Below are the code and all the weights of a small trained network. Each question names an input and a target symbol and asks about switching units off, where a switched-off unit gives its printed mean instead of its output.

import numpy as np


def w(rows, s, z=0):
    codes = np.array(rows[::2]) - 128.0
    scale = np.full(codes.shape[1], s)
    scale[-1] = z or s
    return codes * scale


def f(y):
    return np.maximum(y, 0)


def softmax(a):
    e = np.exp(a - a.max(-1, keepdims=True))
    return e / e.sum(-1, keepdims=True)


def log_softmax(a):
    a = a - a.max(-1, keepdims=True)
    return a - np.log(np.exp(a).sum(-1, keepdims=True))


def net(x, mask):
    ids = ['δεζθμφψω'.index(c) for c in x.split()]
    T = len(ids)
    res = E[ids] + P[:T]
    r = res
    for j in range(3):
        rows = slice(3 * j, 3 * j + 3)
        q, k, v = (r @ M[0][rows].T for M in (Q, K, V))
        z = softmax(np.where(np.tri(T) > 0, q @ k.T / 3**0.5, -1e9)) @ v
        o = O[0][rows]
        res = res + np.where(mask[j], z, o[:, -1]) @ o[:, :-1]
    y = f(res @ A[0][:, :-1].T + A[0][:, -1])
    res = res + np.where(mask[3:19], y, B[0][:, -1]) @ B[0][:, :-1]
    return log_softmax(res[-1] @ U[:, :-1].T + U[:, -1])


Q, K, V, O, A, B = {}, {}, {}, {}, {}, {}
E = w([
[94,74,53],'δ',
[204,109,114],'ε',
[199,15,51],'ζ',
[149,165,78],'θ',
[3,57,103],'μ',
[160,172,74],'φ',
[122,64,55],'ψ',
[142,157,80],'ω',
],0.021)
P = w([
[81,185,7],'0',
[102,105,95],'1',
[104,104,96],'2',
[105,101,101],'3',
[111,103,101],'4',
[110,103,101],'5',
[115,104,101],'6',
[119,103,104],'7',
[127,103,105],'8',
[124,104,104],'9',
[126,107,104],'10',
[127,110,104],'11',
],0.014)
Q[0] = w([
[61,95,158],'H1',
[119,120,86],'H1',
[167,74,116],'H1',
[8,193,139],'H2',
[209,178,40],'H2',
[124,24,103],'H2',
[159,111,180],'H3',
[180,63,133],'H3',
[168,81,227],'H3',
],0.018)
K[0] = w([
[131,151,228],'H1',
[92,159,51],'H1',
[184,153,108],'H1',
[27,115,226],'H2',
[181,213,118],'H2',
[251,102,150],'H2',
[130,83,200],'H3',
[174,123,184],'H3',
[171,46,195],'H3',
],0.018)
V[0] = w([
[149,118,72],'H1',
[163,93,110],'H1',
[171,136,148],'H1',
[116,183,202],'H2',
[76,150,81],'H2',
[147,169,168],'H2',
[200,253,110],'H3',
[96,163,119],'H3',
[93,100,114],'H3',
],0.012)
O[0] = w([
[115,128,48,229],'H1',
[71,131,109,144],'H1',
[128,129,168,84],'H1',
[125,174,81,9],'H2',
[213,151,200,209],'H2',
[146,205,55,64],'H2',
[1,224,172,228],'H3',
[100,187,66,169],'H3',
[166,110,107,142],'H3',
],0.0062,0.015)
A[0] = w([
[187,94,131,55],'N1',
[215,103,216,63],'N2',
[41,116,128,45],'N3',
[186,146,170,168],'N4',
[182,221,65,147],'N5',
[105,181,179,2],'N6',
[63,80,136,78],'N7',
[134,139,153,95],'N8',
[134,105,253,112],'N9',
[112,127,103,92],'N10',
[93,174,156,71],'N11',
[162,42,48,72],'N12',
[97,108,245,95],'N13',
[132,159,73,182],'N14',
[128,105,93,141],'N15',
[116,159,160,58],'N16',
],0.014,0.009)
B[0] = w([
[91,96,171,170],'N1',
[126,165,70,148],'N2',
[180,122,145,195],'N3',
[101,166,165,135],'N4',
[126,105,156,238],'N5',
[248,134,52,149],'N6',
[169,137,139,192],'N7',
[140,135,121,128],'N8',
[117,127,47,142],'N9',
[133,135,137,144],'N10',
[139,165,149,179],'N11',
[133,170,149,252],'N12',
[76,147,112,153],'N13',
[122,101,116,216],'N14',
[128,114,106,177],'N15',
[164,131,84,139],'N16',
],0.016,0.015)
U = w([
[242,209,84,27],'δ',
[241,60,35,14],'ε',
[202,63,220,133],'ζ',
[2,159,245,251],'θ',
[83,83,123,194],'μ',
[111,165,160,131],'φ',
[109,54,53,205],'ψ',
[239,55,56,49],'ω',
],0.0091,0.003)

Each question gives the input, a string of symbols that net reads in full, and the target symbol t.
The units are the heads (3 rows each of Q, K, V and O) and the neurons (one row each of A and B). Each row of codes is followed by its name. A weight is (code - 128) times the scale printed after its matrix; where a second scale follows, it is the last column's (O, A, B and U).
mask holds one flag per unit, heads first, then neurons. A switched-off unit (its flag False) gives its mean, the last column of its rows in O or B, instead of its output. The means were averaged over made-up inputs and are rounded, as every weight is.
A unit's drop is (log p(t) with every unit on - log p(t) with that unit switched off) / (log p(t) with every unit on - log p(t) with every unit switched off).
The circuit of an input: a set's keep is (log p(t) with only the set's units on - log p(t) with every unit switched off) / (log p(t) with every unit on - log p(t) with every unit switched off). Starting from the 12 units with the biggest drops (on a tie, the unit counted first), units are removed one at a time, each time the one whose removal leaves the highest keep (on an exact tie, the one counted first), for as long as the keep stays at least 0.8.
units of the circuit, in order: the units of the circuit, biggest drop first
most important unit: the unit with the biggest drop
k most important neurons: the k neurons with the biggest drops, biggest first
heads that matter: for each layer, one digit per head in row order, 1 if its drop is at least 0.15 and else 0, layers parted by /
drop when u is switched off: that unit's drop, to one decimal
input ζ μ θ ζ ω φ δ ε, target ψ: units of the circuit, in order => H2, N9, N13
input φ ω φ δ ε ω φ φ φ φ μ ζ, target ζ: most important unit => N12
input ω φ φ ω ζ δ θ, target θ: units of the circuit, in order => H3, N6
input φ ζ ψ φ μ φ φ φ ψ, target ζ: units of the circuit, in order => H2, N7
input μ φ φ ω δ θ ω μ, target ζ: units of the circuit, in order => H3, N12
input μ ε ε ω ζ ω ω, target ζ: units of the circuit, in order => H3, N1, N12
input φ ω ψ ε ψ δ, target ε: 2 most important neurons => N3, N12
input ω θ φ θ ω φ ψ φ ζ θ ψ, target ζ: units of the circuit, in order => H2, N3, N7
input ζ ω μ ω μ, target ψ: units of the circuit, in order => N9, H2, H3
input μ φ δ ε θ, target ζ: units of the circuit, in order => H3, N1, N12
input ω φ μ ζ δ, target ζ: units of the circuit, in order => H2, N3
input ζ φ δ φ φ φ μ ζ φ ω ω μ, target ψ: heads that matter => 111
input δ ζ θ δ, target ζ: 2 most important neurons => N12, N6
input ψ ω φ ε θ ζ ζ φ ζ θ ω θ, target ε: units of the circuit, in order => H3
input ζ θ ω φ φ θ φ ζ ω, target ψ: heads that matter => 000
input ω ε ζ φ δ ψ φ μ φ, target θ: 2 most important neurons => N6, N3
input ψ ζ ε θ φ δ, target ε: 2 most important neurons => N15, N11
input ω φ ω θ ζ φ θ δ ζ ω, target θ: drop when H3 is switched off => 0.6
input μ ζ θ ψ θ θ φ φ φ ω, target ζ: drop when N13 is switched off => 0.1
input ψ ζ μ μ θ φ μ φ, target ε: drop when H2 is switched off => 0.3
